[-17  -2  12  -3 -10  12  -6  14 -25  -7   4 -17   8  10  26   7 -37 -20
  21   5   7  -7  15]  z468, [68]
[ -5   5   5 -22 -14   1  15  26  -5   1   9  -3  -2   0  -5  -2 -60 -43
  -1   7   4 -10  17]  Z766, [65]
[-16   0   4  -3 -28  10   2  14 -16 -10  -4 -14 -12   3  20   4 -20 -35
  32  30  -3  26   3]  z468, [68]
[-16   1  13  -6 -25  12  16  11 -28  -8   6 -22   6  15  28  10 -54 -66
   3  13   1   1  18]  Z397, [68]
[ -8  -1   4 -18  -7  -4  28  17 -14 -16  -1  -4   1   3 -10   0 -48 -83
  25  14   1  16   3]  Z766, [68]
[ -8  -1   9 -13 -23  14  -5  10 -17  29   0 -25   9  21  33  15 -37 -29
   2   9 -10 -18  -7]  Z397, [65]
[-13   0   4 -13 -11  10  13  24 -10  -2   9 -14   3   4  13   5 -57 -44
   5  -2   0  -2  11]  Z766, [68]
[-13   3   7  -9 -20   8  20  13 -15 -10   7 -12   0  15  12  -1 -40 -32
   4   2   8   5   8]  Z766, [65]
[-15   2  16   2 -25   4   5  12 -28 -14  -6 -15 -11  10  24   8 -29 -30
  27  15   0  16   8]  z468, [68]
[-15   1   0 -20 -15   4  12  12 -13   1  28 -15   3  17  -1   0 -47 -50
  23  19   7  -2   8]  z45, [72]
[-16 -11   5 -14 -11  12  -1  18 -10   0  16 -20  14   6  19   0 -61 -44
 -10   3  -2 -16  10]  Z766, [68]
[-17  -2   5 -13  -9   1   9  15  -7   0  12 -10   1  19  11  -2 -47 -32
  -2   8 -13  -1   1]  Z766, [65]
[-20  -3   1 -15  -9   7  23  33 -16  -9  11 -12   6   8  10   9 -68 -80
  12  21  -8   1   7]  z45, [68]
[-20  -5  16   5 -12  22  -6  25 -21  11   7 -20   9  12  45  11 -41 -28
 -16   5   0 -21   8]  Z397, [68]
[-10  -4   9 -11  -7   3  17  11 -19   5   3 -19   3  20  20   0 -38 -57
   7   5  -7 -12   4]  Z397, [72]
[-17 -11   4 -16 -19   7  21  20 -14   2  10 -14  -1   9  15   4 -49 -69
  -4  10  -6  11   7]  Z766, [68]
[-11  14   9 -13 -22  14  18  -1 -22  -7   1 -15  15  15  18   8 -70 -27
   4  12   0   0  14]  Z766, [65]
[-11   5  14  -6 -14   9  10  10 -30   1  12 -27  -5  21  17  10 -48 -33
  -1   3  -2  -6  16]  Z397, [72]
[-12  -4  -1 -23 -17   7  25  19 -17  -2  13 -12   6   8  -4   0 -78 -58
  10   8   5  -1  13]  Z766, [68]
[-25   1  18  12   6  12  -9  27 -26  -7   3 -18  10  15  46  19 -41  -8
  -7   4 -14 -18  12]  z468, [68]
[-15  -2   3 -11 -11   7  22  31  -9  -7   6  -7  12  13  19   7 -55 -43
  -6   2  -1   2   9]  Z766, [68]

[  0  -9 -14  -7 -42   5  23   2  -2  -6  -9   4 -34 -27 -25   8  -7   1
 -20  -4   2  -7   7]  z572, B
[-11   3   1  -1   0   2 -24   7  -1  -4  17  -5  33 -10  24  10  -6  -4
  16  18 -11  -3  -5]  z980, A
[  0 -13 -14   1 -36   2  -1 -22   6   6  19  -3  -4  -3 -13  10   7   6
   7   6  -5 -32  -5]  z446, Z
[  4  -7  -6 -17  16  -8  13  -6  -2  15 -43  19 -75  -1 -51  -8  -1  11
 -42   4  -3  84  -2]  z363, V
[ -4   4  14  -2  24  -2  -8  12   0 -11  -3   3  -5   3   3 -14 -27   3
   0   6   4  11  11]  z53, V
[  2  -2   3  -3   8  -1   7  -3   1   6 -10   6 -41 -18 -28  -3 -11  -2
 -13  14 -13  42   1]  z53, Z
[ -6  -8  -9   2  -6  -1  -1   1  -3  -6  16  -1  -3  -7 -11   4  10  -2
  10  -5 -11 -42  -6]  z572, Z
[ -7  -6  -5  -6   2   4  -3  -5  13  -8  16  -1 -18  -5 -18  24  12   1
  -3  -8  -1 -27 -29]  z572, Z
[ -3   7  13  -8  -3   3  -5  11   4 -11   7 -10   6  -6  13   3  -6  40
   7   5   3  -9  -8]  z53, A
[ -2   7   7  -2  16   7 -16   5  -2  -4   0  -3   0 -18  -2   8  -9  16
   4  13 -20  34  -7]  z980, A
[  6  -7  -2  -4 -21  -3  -3 -10  -9  -1  13  16 -18 -27 -20  -2 -14  -3
 -35   1  -8 -35  32]  z446, A
[ -4  -4  -1  -4 -16   6   2  -9   3   5 -11   8 -35 -16 -20  -1 -11   6
  -9   4  -1  27  18]  z980, B
[  4 -10 -28 -12  -5   3  14   4 -10   2   3   4 -10  -3 -20 -12  -5 -29
 -21  -8  -8 -33  15]  z446, V
[ -4 -37 -23   5 -28   6   3  -4  -5  -4  23  -9  21   9  -1 -10   9  -8
   9 -18  -3 -71  -4]  z446, B
[  1  -9  -7   8 -38   0   2   1  -2  -2  23  -8  41  37  27  14  23  16
  33 -15  -7 -54   2]  z363, Z

[ 18   2  -9  14 -11  -1  21   3  -8   4  38 -10   1 -10 -18  24  -9 -59
  -9   2   0   4   8]  H, Z115
[ 43   7  10  26  -7   0   0  14  -8 -12  17 -10  -2  -6 -10  32   0 -65
  -2  28  -2  -4  22]  H, Z290
[  5   0  -2  15  -2  -6  -4  -2  -4 -17  13  -3   0  -2 -15   4   6 -19
  -3  -2  -6  -4   0]  H, Z115
[ -1   3 -10   8  -4   8  12  14  -7   0   6   6   4 -11  -6  10  -6 -24
  -5   3   0  13   1]  T, Z115
[ 17   0  11   2 -20 -11  -5 -18 -22   5  57 -13  -6   0   0  26 -21 -26
 -13   8   1  14 -17]  H, Z115
[ 29  -7  15  18  -7  -9  -6  -3 -22  -5  61  15  -5 -10  -3   3  -4  10
 -10  20   6  13  -5]  M, Z115
[ 17  10  -3  19  -1   2   6   5  -6  -3  32   8  -2  -7  -4   4   4 -18
   0  23   0  -1  11]  M, Z290
[  6   9   9   3   5  -3   9   5   3   3   3 -33  -2   6   7  48  -1 -28
  -1  12   6  -4  -4]  M, Z115
[ 22  -5   4  22 -20 -26  -1 -13 -10  -6  61  -3 -19   5  -2   6  -5 -15
  -8   9   1  11  -3]  H, Z290
